Below is a small trained network, with its code and all its weights. Each question gives an input and a target symbol and asks what happens when units are switched off, that is, made to give their printed mean instead of their output.

import numpy as np


def w(rows, s, z=0):
    codes = np.array(rows[::2]) - 128.0
    scale = np.full(codes.shape[1], s)
    scale[-1] = z or s
    return codes * scale


def f(y):
    return np.maximum(y, 0)


def softmax(a):
    e = np.exp(a - a.max(-1, keepdims=True))
    return e / e.sum(-1, keepdims=True)


def log_softmax(a):
    a = a - a.max(-1, keepdims=True)
    return a - np.log(np.exp(a).sum(-1, keepdims=True))


def net(x, mask):
    ids = ['δεζηθλμξστφω'.index(c) for c in x.split()]
    T = len(ids)
    res = E[ids] + P[:T]
    u = 0
    for l in range(2):
        q, k, v = (res @ M[l].T for M in (Q, K, V))
        z = softmax(np.where(np.tri(T) > 0, q @ k.T / 3**0.5, -1e9)) @ v
        res = res + np.where(mask[u], z, O[l][:, -1]) @ O[l][:, :-1]
        u += 1
        y = f(res @ A[l][:, :-1].T + A[l][:, -1])
        res = res + np.where(mask[u : u + 12], y, B[l][:, -1]) @ B[l][:, :-1]
        u += 12
    return log_softmax(res[-1] @ U[:, :-1].T + U[:, -1])


Q, K, V, O, A, B = {}, {}, {}, {}, {}, {}
E = w([
[148,186,140,60,126,106,126,154],'δ',
[115,157,202,142,118,104,77,95],'ε',
[93,156,183,70,93,65,129,129],'ζ',
[180,173,115,159,198,164,124,153],'η',
[91,137,145,77,117,67,182,164],'θ',
[84,96,138,170,170,104,193,159],'λ',
[111,130,166,191,165,122,116,121],'μ',
[132,187,186,81,106,96,77,114],'ξ',
[126,26,29,125,2,218,116,112],'σ',
[80,126,191,148,124,85,125,117],'τ',
[150,173,107,61,146,112,162,184],'φ',
[168,191,157,131,153,133,76,123],'ω',
],0.0056)
P = w([
[30,118,158,121,148,127,65,215],'0',
[169,152,219,122,118,167,221,152],'1',
[150,170,176,175,81,141,196,200],'2',
[190,116,109,121,179,80,131,122],'3',
[209,88,219,135,101,141,191,164],'4',
[131,210,81,172,94,67,109,131],'5',
[213,65,156,93,180,118,151,116],'6',
[97,184,123,101,147,168,163,71],'7',
[204,155,85,154,113,30,116,72],'8',
[81,200,31,168,109,98,87,130],'9',
[104,153,114,63,189,154,164,4],'10',
[76,210,108,201,10,150,133,191],'11',
[99,189,62,125,104,103,104,87],'12',
[171,112,213,84,62,194,109,144],'13',
],0.004)
Q[0] = w([
[208,24,194,50,233,94,133,93],'0.h1',
[85,181,240,102,138,252,206,133],'0.h1',
[183,31,184,110,52,218,110,209],'0.h1',
],0.038)
K[0] = w([
[249,82,216,151,80,116,179,171],'0.h1',
[104,220,50,223,67,50,108,160],'0.h1',
[84,134,149,149,92,166,69,254],'0.h1',
],0.039)
V[0] = w([
[150,120,47,134,178,179,168,174],'0.h1',
[122,125,108,4,84,65,179,175],'0.h1',
[62,60,117,184,130,96,208,139],'0.h1',
],0.021)
O[0] = w([
[76,75,168,97,212,183,118,84,2],'0.h1',
[93,206,123,192,121,247,97,179,233],'0.h1',
[73,158,49,186,187,108,177,63,187],'0.h1',
],0.012,0.003)
A[0] = w([
[74,121,161,140,138,189,128,103,161],'0.n1',
[165,69,24,106,56,200,132,90,26],'0.n2',
[146,240,155,56,137,113,150,93,200],'0.n3',
[104,66,61,76,70,168,61,85,71],'0.n4',
[135,63,159,106,169,139,131,112,44],'0.n5',
[150,70,98,113,132,83,129,84,122],'0.n6',
[115,184,196,85,255,31,149,92,97],'0.n7',
[180,134,140,167,116,48,186,79,254],'0.n8',
[89,159,193,98,165,94,157,134,212],'0.n9',
[153,150,221,108,191,82,95,138,62],'0.n10',
[135,122,219,126,139,117,134,197,214],'0.n11',
[200,178,175,140,214,114,143,182,225],'0.n12',
],0.0087,0.0029)
B[0] = w([
[94,166,82,107,153,116,91,148,199],'0.n1',
[150,118,107,84,110,129,156,33,146],'0.n2',
[97,97,107,188,151,118,125,136,199],'0.n3',
[107,128,150,186,71,112,80,133,140],'0.n4',
[125,154,149,158,74,178,102,152,137],'0.n5',
[100,159,153,161,62,167,125,164,164],'0.n6',
[139,246,160,106,63,98,167,111,186],'0.n7',
[98,137,47,114,159,87,74,167,253],'0.n8',
[190,156,128,73,199,165,70,89,167],'0.n9',
[110,147,49,79,185,141,197,135,148],'0.n10',
[101,144,137,61,114,131,79,190,194],'0.n11',
[74,130,156,95,89,92,101,134,199],'0.n12',
],0.014,0.0069)
Q[1] = w([
[166,59,143,115,96,45,138,134],'1.h1',
[167,118,152,138,158,101,217,47],'1.h1',
[115,254,30,73,56,86,94,119],'1.h1',
],0.018)
K[1] = w([
[163,94,132,130,132,35,144,173],'1.h1',
[116,223,161,127,170,43,172,101],'1.h1',
[164,93,43,86,19,150,158,2],'1.h1',
],0.015)
V[1] = w([
[245,232,93,157,127,224,186,108],'1.h1',
[82,84,3,130,203,145,175,105],'1.h1',
[49,80,154,165,169,217,55,126],'1.h1',
],0.014)
O[1] = w([
[2,130,212,141,103,104,211,104,72],'1.h1',
[79,103,128,121,116,128,12,28,245],'1.h1',
[91,109,15,76,118,197,116,113,103],'1.h1',
],0.0093,0.011)
A[1] = w([
[103,61,148,155,67,145,180,58,23],'1.n1',
[96,130,222,167,139,74,127,126,142],'1.n2',
[28,43,112,127,96,123,168,133,126],'1.n3',
[145,79,202,142,130,97,218,109,49],'1.n4',
[166,70,164,175,85,132,106,44,49],'1.n5',
[104,85,158,115,98,112,61,79,171],'1.n6',
[200,114,195,167,167,98,149,167,103],'1.n7',
[189,87,141,105,209,149,190,162,3],'1.n8',
[113,193,30,255,172,98,152,75,123],'1.n9',
[94,131,171,131,109,114,194,144,122],'1.n10',
[214,140,58,131,136,142,149,152,88],'1.n11',
[127,146,192,186,156,81,51,100,198],'1.n12',
],0.0081,0.0046)
B[1] = w([
[126,96,109,97,160,32,99,186,144],'1.n1',
[116,73,121,43,56,149,74,116,204],'1.n2',
[167,141,111,235,139,159,99,99,173],'1.n3',
[159,108,99,118,194,246,130,136,147],'1.n4',
[75,195,105,103,130,200,147,125,162],'1.n5',
[205,142,234,129,183,84,162,160,241],'1.n6',
[121,213,102,135,112,77,81,42,179],'1.n7',
[219,90,138,124,73,219,113,65,159],'1.n8',
[157,57,153,95,45,162,129,138,219],'1.n9',
[124,173,98,118,189,86,138,159,161],'1.n10',
[33,97,222,156,181,98,128,133,201],'1.n11',
[101,92,22,168,127,141,228,127,254],'1.n12',
],0.012,0.023)
U = w([
[134,88,191,122,125,180,152,210,99],'δ',
[58,138,130,178,156,49,95,120,62],'ε',
[91,205,117,192,117,118,211,200,108],'ζ',
[157,186,124,60,130,149,147,139,135],'η',
[97,164,115,199,60,211,107,116,150],'θ',
[96,95,174,71,67,130,183,101,152],'λ',
[123,182,64,115,75,74,106,103,44],'μ',
[180,175,214,163,31,114,136,153,105],'ξ',
[111,132,134,136,237,151,195,18,200],'σ',
[251,58,64,187,127,111,151,171,253],'τ',
[60,123,71,95,190,139,104,160,61],'φ',
[182,58,138,34,132,143,5,98,87],'ω',
],0.003,0.0026)

Each question gives the input, a string of symbols that net reads in full, and the target symbol t.
The units are the heads (3 rows each of Q, K, V and O) and the neurons (one row each of A and B). Each row of codes is followed by its name. A weight is (code - 128) times the scale printed after its matrix; where a second scale follows, it is the last column's (O, A, B and U).
mask holds one flag per unit, layer by layer, with each layer's heads first. A switched-off unit (its flag False) gives its mean, the last column of its rows in O or B, instead of its output. The means were averaged over made-up inputs and are rounded, as every weight is.
A unit's drop is (log p(t) with every unit on - log p(t) with that unit switched off) / (log p(t) with every unit on - log p(t) with every unit switched off).
The circuit of an input: a set's keep is (log p(t) with only the set's units on - log p(t) with every unit switched off) / (log p(t) with every unit on - log p(t) with every unit switched off). Starting from the 12 units with the biggest drops (on a tie, the unit counted first), units are removed one at a time, each time the one whose removal leaves the highest keep (on an exact tie, the one counted first), for as long as the keep stays at least 0.8.
units of the circuit, in order: the units of the circuit, biggest drop first
k most important neurons: the k neurons with the biggest drops, biggest first
k most important neurons of layer l: the k neurons of layer l with the biggest drops, biggest first
input θ φ τ ε μ ε ξ, target μ: 3 most important neurons -> (0.n7 1.n7 0.n8)
input σ λ θ λ, target ω: 2 most important neurons of layer 0 -> (0.n2 0.n4)
input θ τ τ, target θ: units of the circuit, in order -> (0.h1 1.h1 1.n3)
input δ η τ ξ τ δ τ ω θ σ, target ζ: units of the circuit, in order -> (1.h1 0.h1 1.n2)
input σ τ τ μ λ μ θ λ τ σ τ σ, target ω: units of the circuit, in order -> (0.h1 1.h1)
input ζ λ λ θ ε ζ ζ ω, target ζ: units of the circuit, in order -> (0.h1 1.h1)
input ω λ θ ω φ τ μ θ η ω, target θ: units of the circuit, in order -> (0.h1 1.h1 1.n3 1.n6)
input ω μ ε τ λ δ τ τ μ τ ω ξ, target τ: units of the circuit, in order -> (0.h1 1.h1 1.n12)
input σ λ τ μ θ θ θ θ σ τ τ θ, target τ: 3 most important neurons -> (0.n2 1.n11 1.n2)
input ξ δ θ λ τ ζ ε σ, target η: most important neuron of layer 1 -> (1.n4)
input δ μ σ, target ζ: units of the circuit, in order -> (1.h1 0.h1 0.n8)
input η τ ξ ξ ω θ θ θ θ λ φ, target θ: 2 most important neurons of layer 0 -> (0.n7 0.n8)
input θ φ θ μ ξ τ τ τ ζ ε ξ, target ζ: units of the circuit, in order -> (0.h1 1.h1)
input ω μ σ θ, target ξ: most important neuron -> (1.n8)
input μ μ ζ ω λ τ μ δ φ η δ σ τ, target τ: 3 most important neurons -> (0.n8 0.n2 0.n7)
input τ θ τ, target τ: 2 most important neurons -> (0.n8 1.n12)
input φ ζ θ ξ τ ω, target ξ: units of the circuit, in order -> (0.h1 1.h1 1.n12)
input ε θ τ μ τ μ λ ω σ σ τ μ θ δ, target μ: 2 most important neurons of layer 0 -> (0.n2 0.n8)
input ω ω μ σ θ, target ξ: units of the circuit, in order -> (0.h1 1.h1 0.n7)
input τ τ τ τ λ τ δ θ ζ, target δ: units of the circuit, in order -> (0.h1 1.h1 1.n11 0.n11)
input θ τ ε θ μ τ ω θ τ θ τ θ, target θ: most important neuron -> (1.n3)
input σ λ η τ, target ω: 4 most important neurons -> (0.n2 1.n12 1.n9 0.n4)
input σ ω θ τ θ λ θ μ τ, target ω: 2 most important neurons -> (1.n12 0.n7)
